In the rows, 128 means zero.
Facts:
[<1002>,<1077>,<1213>,<1376>,<15>,<210>,<308>,<421>,<460>,<508>,<543>,<759>,<814>,<853>,<867>,<943>] η lafla
[<1075>,<1076>,<113>,<1189>,<118>,<1231>,<1286>,<1304>,<1306>,<1339>,<1352>,<1354>,<1384>,<141>,<277>,<381>,<430>,<520>,<540>,<556>,<651>,<699>,<763>,<86>,<926>,<949>,<976>] η petrodu
[<1093>,<109>,<1184>,<1359>,<245>,<258>,<353>,<709>,<782>,<872>,<89>,<933>] η tebres
[<1128>,<1209>,<1298>,<298>,<453>,<51>,<542>,<680>,<842>,<989>,<992>] η klotu
[<1178>,<1194>,<1266>,<1325>,<53>,<555>,<682>,<756>,<797>,<826>,<851>,<87>] η plaklam
[<1223>,<1299>,<169>,<294>,<316>,<32>,<334>,<431>,<52>,<534>,<714>,<771>,<887>,<970>,<996>] η foskopak
[<1381>,<273>,<523>,<637>,<648>,<664>,<694>,<990>] η motu
{<1002>,<637>} Σ <513>
{<1076>,<1128>,<542>} Σ <1226>
{<1077>,<308>,<943>} Σ <732>
{<1093>,<1184>,<872>} Σ <560>
{<109>,<258>,<540>,<933>} Σ <519>
{<113>,<245>,<277>,<353>,<381>} Σ <284>
{<1178>} Σ <1274>
{<1209>,<797>} Σ <557>
{<1223>,<1298>,<1299>,<334>,<52>,<660>,<970>} Σ <592>
{<1226>,<1359>,<556>,<859>} Σ <155>
{<1266>,<1339>,<1384>,<680>} Σ <577>
{<1274>,<976>} Σ <202>
{<1325>,<709>,<782>} Σ <195>
{<1352>,<555>,<826>,<992>} Σ <660>
{<1376>,<294>,<714>,<926>} Σ <840>
{<141>,<664>,<756>} Σ <135>
{<15>,<431>,<508>,<520>,<763>,<851>,<853>,<89>} Σ <1061>
{<169>,<210>,<814>} Σ <1369>
{<32>,<759>,<949>} Σ <919>
{<430>,<534>,<699>} Σ <859>
{<453>,<753>} Σ <962>
{<460>,<53>} Σ <753>
{<513>,<694>} Σ <295>
{<682>} Σ <766>
{<830>,<840>} Σ <130>
<1002> κ: <814>,<508>
<1061> κ: <109>,<430>
<1077> κ: <421>,<970>
<1093> κ: <109>,<660>
<1178> κ: <135>
<1184> κ: <962>
<1189> κ: <155>
<1231> κ: <113>
<1286> κ: <353>,<1352>
<1299> κ: <1194>,<316>,<1369>
<1304> κ: <298>,<1325>,<1213>
<1350> κ: <830>
<1359> κ: <1076>
<1376> κ: <651>,<295>
<1384> κ: <651>
<169> κ: <1128>,<1209>
<210> κ: <1298>
<273> κ: <1298>
<277> κ: <592>,<926>
<284> κ: <421>,<542>,<15>
<294> κ: <943>
<308> κ: <651>,<298>,<1325>
<51> κ: <258>
<53> κ: <867>,<1223>
<543> κ: <381>
<556> κ: <919>,<664>
<577> κ: <1298>
<637> κ: <460>
<680> κ: <560>,<52>
<682> κ: <853>,<534>
<699> κ: <759>
<709> κ: <32>,<919>
<714> κ: <557>,<664>
<753> κ: <1194>,<113>,<1213>
<763> κ: <1274>
<766> κ: <926>
<771> κ: <1274>
<782> κ: <756>,<859>
<792> κ: <519>,<1306>
<797> κ: <1223>
<840> κ: <15>
<842> κ: <353>,<52>
<851> κ: <491>
<86> κ: <1354>,<523>
<887> κ: <1339>,<258>,<1352>
<933> κ: <560>,<540>
<949> κ: <648>
<976> κ: <814>
<989> κ: <316>
<992> κ: <453>,<1266>,<1298>
<996> κ: <109>,<316>
[<1002>,<1076>,<1223>,<141>,<155>,<15>,<169>,<294>,<316>,<51>,<523>,<534>,<557>,<660>,<682>,<694>,<714>,<732>,<814>,<840>,<853>,<859>,<926>,<933>,<943>,<970>,<992>,<996>] χ treflar
[<1061>,<1128>,<1231>,<1298>,<1299>,<1339>,<245>,<32>,<334>,<381>,<491>,<543>,<556>,<826>,<830>,<851>,<887>,<962>,<976>] χ firom
[<1075>,<1093>,<1178>,<1194>,<1306>,<130>,<1325>,<1352>,<284>,<430>,<756>,<792>,<949>] χ kloflem
[<1077>,<1189>,<135>,<1376>,<295>,<353>,<513>,<52>,<753>,<759>,<763>,<782>,<86>,<89>,<990>] χ nura
[<109>,<1226>,<1274>,<1350>,<1354>,<1381>,<258>,<453>,<540>,<555>,<651>,<664>,<699>,<842>] χ giflin
[<113>,<1184>,<1266>,<1304>,<1359>,<1384>,<195>,<210>,<308>,<421>,<431>,<460>,<508>,<520>,<53>,<560>,<577>,<592>,<648>,<680>,<709>,<766>,<771>,<797>,<872>,<919>,<989>] χ kitum
[<118>,<1209>,<1213>,<1286>,<1369>,<202>,<273>,<277>,<298>,<519>,<542>,<637>,<867>,<87>] χ legrastom

Known rows:
[126 156 126 119 144 117 130 137 130 140 149 134 123 115 128 115 133 119
 116 128 131 114 117 144 139 121 120 126 117 124] : <555>
[136 188 126 166 115 128 147 119 119 127 120 105 122 147 128 150 123 143
 179 123 125 103 126 104 143 121 127 127 115 119] : <1189>
[131 207 124 162 137 119 176 126 120 127 124 109 122 132 128 117 124 155
 189 118 122 100 118 112 145 122 126 128 117 116] : <759>
[125 105 146 109 149 113 109 147 119 127 133 197 155 125 127 114 135 116
 109 127 119 110 120  99 120 122 126 125 138 137] : <109>
[125  99 137 112 150 135 105 132 128 126 139 168 134 111 127 115 125 118
 122 139 127 127 121 101 118 130 127 127 142 141] : <202>
[125 104 124 118 115 119 108 134 153 126 137 178 142 113 127 122 138 118
 120 119 132 142 139  97 116 124 129 126 166 137] : <560>
[126 103 125 112 176 139 122 122 120 126 129 162 135 115 127 115 123 119
 162 124 128 103 120  96 116 132 126 127 128 117] : <245>
[127 159 137 122 117 136 121 118 119 135 132 109 123 114 128 130 123 126
 134 135 135 130 119 116 132 121 121 126 112 125] : <277>
[138 135 122 127 113 116 147 123 126 134 143 102 123 132 127 137 125 118
 153 121 147 141 120 124 155 133 123 125 113 120] : <1304>
[125 143 124 116 154 138 148 118 119 127 132 111 123 121 127 114 123 146
 150 122 133 102 116 124 131 133 123 126 115 115] : <826>
[147 251 134 135 114 115 147 138 152 124 128 104 127 138 127 161 137 112
 116 131 132 103 116  97 116 123 118 126 112 112] : <210>
[126 105 149 121 119 118 105 141 144 127 127 140 135 110 127 116 146 120
 101 147 135 149 119 132 126 122 125 126 139 161] : <1381>
[126 136 124 121 131 141 128 118 120 127 123 109 123 116 127 115 123 167
 133 133 138 103 118 143 132 133 124 126 114 115] : <381>
[124 105 133 115 117 156 104 128 137 129 148 125 122 115 127 130 129 143
 100 138 131 121 120 165 150 151 127 127 124 142] : <1209>
[125 100 138 116 136 118 106 143 141 128 145 185 137 112 127 116 145 116
 103 139 129 145 122 112 119 122 126 126 153 148] : <1226>
[139 108 140 119 113 117 104 143 162 122 133 111 143 131 126 176 150 111
 103 142 127 125 130  93 115 137 124 127 121 114] : <577>
[126 105 122 143 115 120 109 120 120 126 117 121 128 153 128 151 123 118
 102 128 119 177 157 148 116 121 126 126 128 117] : <714>
[126 104 149 120 118 118 106 139 146 127 128 145 136 109 127 115 142 120
 102 145 136 155 120 124 123 121 125 126 139 164] : <664>
[153 134 123 144 123 117 192 124 119 133 144  98 121 145 127 147 123 117
 241 119 131 103 119 103 175 133 125 127 112 120] : <1376>
[127  99 124 121 138 123 108 132 127 125 135 118 123 128 127 132 126 131
 180 126 120 104 147  98 136 142 157 132 158 137] : <295>

Rows:
No name comes twice in this set of rows, the named rows included.
[139 105 170 117 117 125 104 137 143 122 120 107 135 114 126 162 127 113
 101 170 128 121 119  97 116 129 121 134 114 115] -> <273>
[124 104 136 117 116 125 104 141 153 132 152 137 123 115 127 139 159 121
  99 142 131 133 119 177 149 141 124 126 134 144] -> <453>
[133 106 123 135 116 133 108 118 123 125 115 145 122 199 151 115 164 116
 104 137 164 146 173 139 126 135 124 124 115 115] -> <771>
[141 225 128 154 117 125 182 120 120 127 121 105 121 131 128 143 124 126
 203 118 123 102 120  97 141 121 125 127 114 116] -> <1077>
[126 105 128 137 114 117 108 134 153 126 119 130 139 113 127 116 146 132
 108 125 140 141 127 104 121 131 129 126 147 149] -> <648>
[126 106 136 117 157 117 109 141 137 130 148 196 141 110 128 116 129 116
 130 127 125 140 120  97 116 120 124 126 152 139] -> <258>
[125 103 123 117 115 114 106 131 117 125 115 152 147 216 127 116 125 147
  99 127 118 128 140 183 117 131 140 126 145 118] -> <316>
[124  99 124 113 117 142 105 129 135 133 161 110 122 115 126 133 126 134
 104 142 135 127 119 175 166 166 127 127 117 144] -> <298>
[126 103 124 117 112 114 107 126 114 125 114 126 151 233 127 137 123 118
  99 125 117 138 155 154 116 122 137 126 116 117] -> <996>
[128 104 154 118 115 143 106 124 121 127 119 109 133 111 128 127 124 118
 125 145 136 149 128  98 123 122 126 127 114 154] -> <637>
[126 174 138 119 115 142 121 118 119 138 136 110 123 113 128 136 123 132
 138 133 132 136 119 105 126 120 121 126 112 125] -> <1286>
[125 103 125 114 115 175 105 119 131 127 137 113 122 116 127 127 126 156
 102 132 133 107 121 157 143 165 129 129 118 129] -> <1128>
[125 107 141 116 118 157 103 131 156 122 138 107 122 137 125 163 129 117
  98 159 126 101 118 148 117 181 124 141 116 113] -> <1298>

The same things again, as new rows of numbers:
Known rows:
[131 129 129 119 120 113 105 129 130 136 127 121 129 135 131 128 127 129
 114 122 131 125 128 120 151 121 119 132 126 130 121 112] : <851>
[128 122 130 111 130 131 154 126 132 129 135 118 128 128 141 120 113 130
 116 130 117 110 125 118 153 116 119 138 140 124 101 122] : <491>
[142 134 117  97 127 135  69 112 103 102  95 137 130 142 123 113 135 129
 113 128 115 136 133 119 143 159 151 102  97 128 115 142] : <842>
[120 116 116 139 121 154  80 120 117 102 117 128 139 127 113 109 144 132
 100 130 128 146 123 109 111 135 140 107  97 122 107 186] : <453>
[119  85 136 175 113 111  68 130 116 105 154 140 132 127 103 145 160 117
 111 113 146 168 153 143 126 150 157 101 123 143 210 145] : <699>
[109 101 125 130 134 119 143 126 126 131 138 127 122 118 151 101 120 129
 146 127 131 123 140 127 133 115 131 127 126 123 100 136] : <664>
[121 120 126 134 122 113 111 133 126 129 130 126 125 142 132 121 125 127
 121 126 136 133 124 129 127 120 123 121 123 124 109 118] : <555>
[119 128 128 128 133 126 149 130 127 125 131 125 120 134 132 122 114 129
 123 131 116 115 121 125 144 110 125 124 122 119  93 117] : <1226>
[130 155 111  93 129 151 132 111 116 154 115 122 127 110 157 109 130 136
 152 145 104 120 124 105 110 117 125 147 123 123  96 142] : <508>
[134 165 134 101 138  95 166 131 133 159 111 120 121 116 169 116 103 144
 155 136 103  99 108 122 175 101 112 147 129 124  76 110] : <709>
[136 168 131 100 135 121 174 129 132 155 113 119 121 124 155 129 105 140
 139 142  97 103 104 120 147 103 110 151 133 119  81 107] : <1184>
[139 173 131  97 135 120 177 129 132 153 113 118 123 126 156 128 105 141
 142 142  99 103 102 117 146 103 111 150 131 119  78 106] : <1359>
[129 113 128 130 123 101 125 130 120 129 145 120 133 133 138 116 141 127
 110 130 146 121 125 124 133 125 120 129 126 120 116 103] : <756>
[129 152 127 155 129 143 141 130 132 132 121 138 116 117 119 129 127 134
 123 137 100 144 115 127 111 117 122 132 106 118  99 150] : <273>
[125 103 130 190 117 119  70 132 119  99 157 145 135 122 106 146 158 120
 129 121 148 178 149 156  89 155 154 102 125 143 209 149] : <118>
[ 86 153 107  87 128 177 127 120 108 161 109 127 105 135 118 124 111 124
 167 141 101 132 116 107 111 104 141 108 106 122  81 136] : <1077>
[ 87  86 137 175 114 118  66 135 120 112 142 144 124 139 106 152 149 119
 133 112 147 178 143 146  97 158 165  93 123 143 216 166] : <763>
[144 124 143 135 136 118 189 148 160 127 151 123 127 136 127 139 114 125
 116 122 154 118 121 145 144 132  96 133 160 133 116 100] : <1223>
[137  82 132 157 121 140  84 128 130 105 159 136 142 118  97 139 164 115
 114 111 170 165 156 143 111 170 138 109 145 154 213 157] : <926>
[145 134 126 110 137 152 147 127 136 138 119 132 124 116 112 119 127 126
 135 128 128 120 132 121 130 131 115 136 129 133 106 134] : <694>

Rows:
No name comes twice in this set of rows, the named rows included.
[129 106 117 126 120 160  86 114 120 106 121 118 147 123 125 107 148 132
  90 125 135 139 125 103 119 143 135 125 115 127 116 186] -> <1298>
[119 121 124 129 130 137 138 126 122 134 131 129 118 127 130 119 122 127
 127 131 115 124 133 122 127 114 130 126 119 122 105 127] -> <1381>
[112  71 135 176 114 117  76 129 118 100 163 138 136 128 110 140 158 116
 110 115 156 168 157 144 107 154 155 106 133 142 210 150] -> <1354>
[141  77 139 149 115 121  74 120 118  97 153 137 136 134 130 142 161 119
  92 115 148 161 161 139 118 177 153 122 144 144 221 136] -> <1339>
[145 127 153 136 139  79 173 151 155 137 135 128 120 129 122 133 111 130
 135 114 151 114 122 148 188 124 102 127 145 139 114  98] -> <714>
[115 120 124 132 133 134 160 129 128 125 137 124 123 133 142 116 113 129
 124 132 122 119 125 124 134 117 126 125 129 119  90 123] -> <1274>
[125 107 134 186 117 110  69 132 118 105 152 147 133 123  95 151 159 120
 129 120 141 177 147 156 109 151 154  98 118 145 206 145] -> <277>
[126  81 140 161 110 112  68 128 116 109 154 135 138 121 109 149 161 120
 104 111 142 159 157 136 144 150 152 111 131 149 222 141] -> <976>
[136 122 133 132 122  95 116 132 117 133 130 121 129 133 125 122 139 129
 110 127 139 119 125 123 142 118 122 122 116 122 119  97] -> <1178>
[ 87 127 123 128 129 146 140 131 131 141 117 132 110 140 137 123 110 129
 148 131 118 135 120 125 111 122 141 121 119 120 109 147] -> <990>
[131 119 132 123 132 116 163 130 121 129 134 120 127 126 134 115 126 129
 113 133 118 108 123 120 154 110 123 129 122 115 100 104] -> <130>
[134 174 113  95 130 145 115 111 118 159  82 129 129 113 137 126 127 134
 159 140  96 105 125 108 114 104 128 163 108 119 113 130] -> <308>
[165 163 134  80 143 140 178 127 140 146  94 130 109 133 130 119 104 131
 126 134 112 100 116 121 158 130 100 143 127 126  62  96] -> <933>
[163 140 122  82 133 151  81 111 115 109  88 135 138 130 101 111 139 128
 117 123 134 130 133 118 138 171 136 107 108 140 116 149] -> <51>

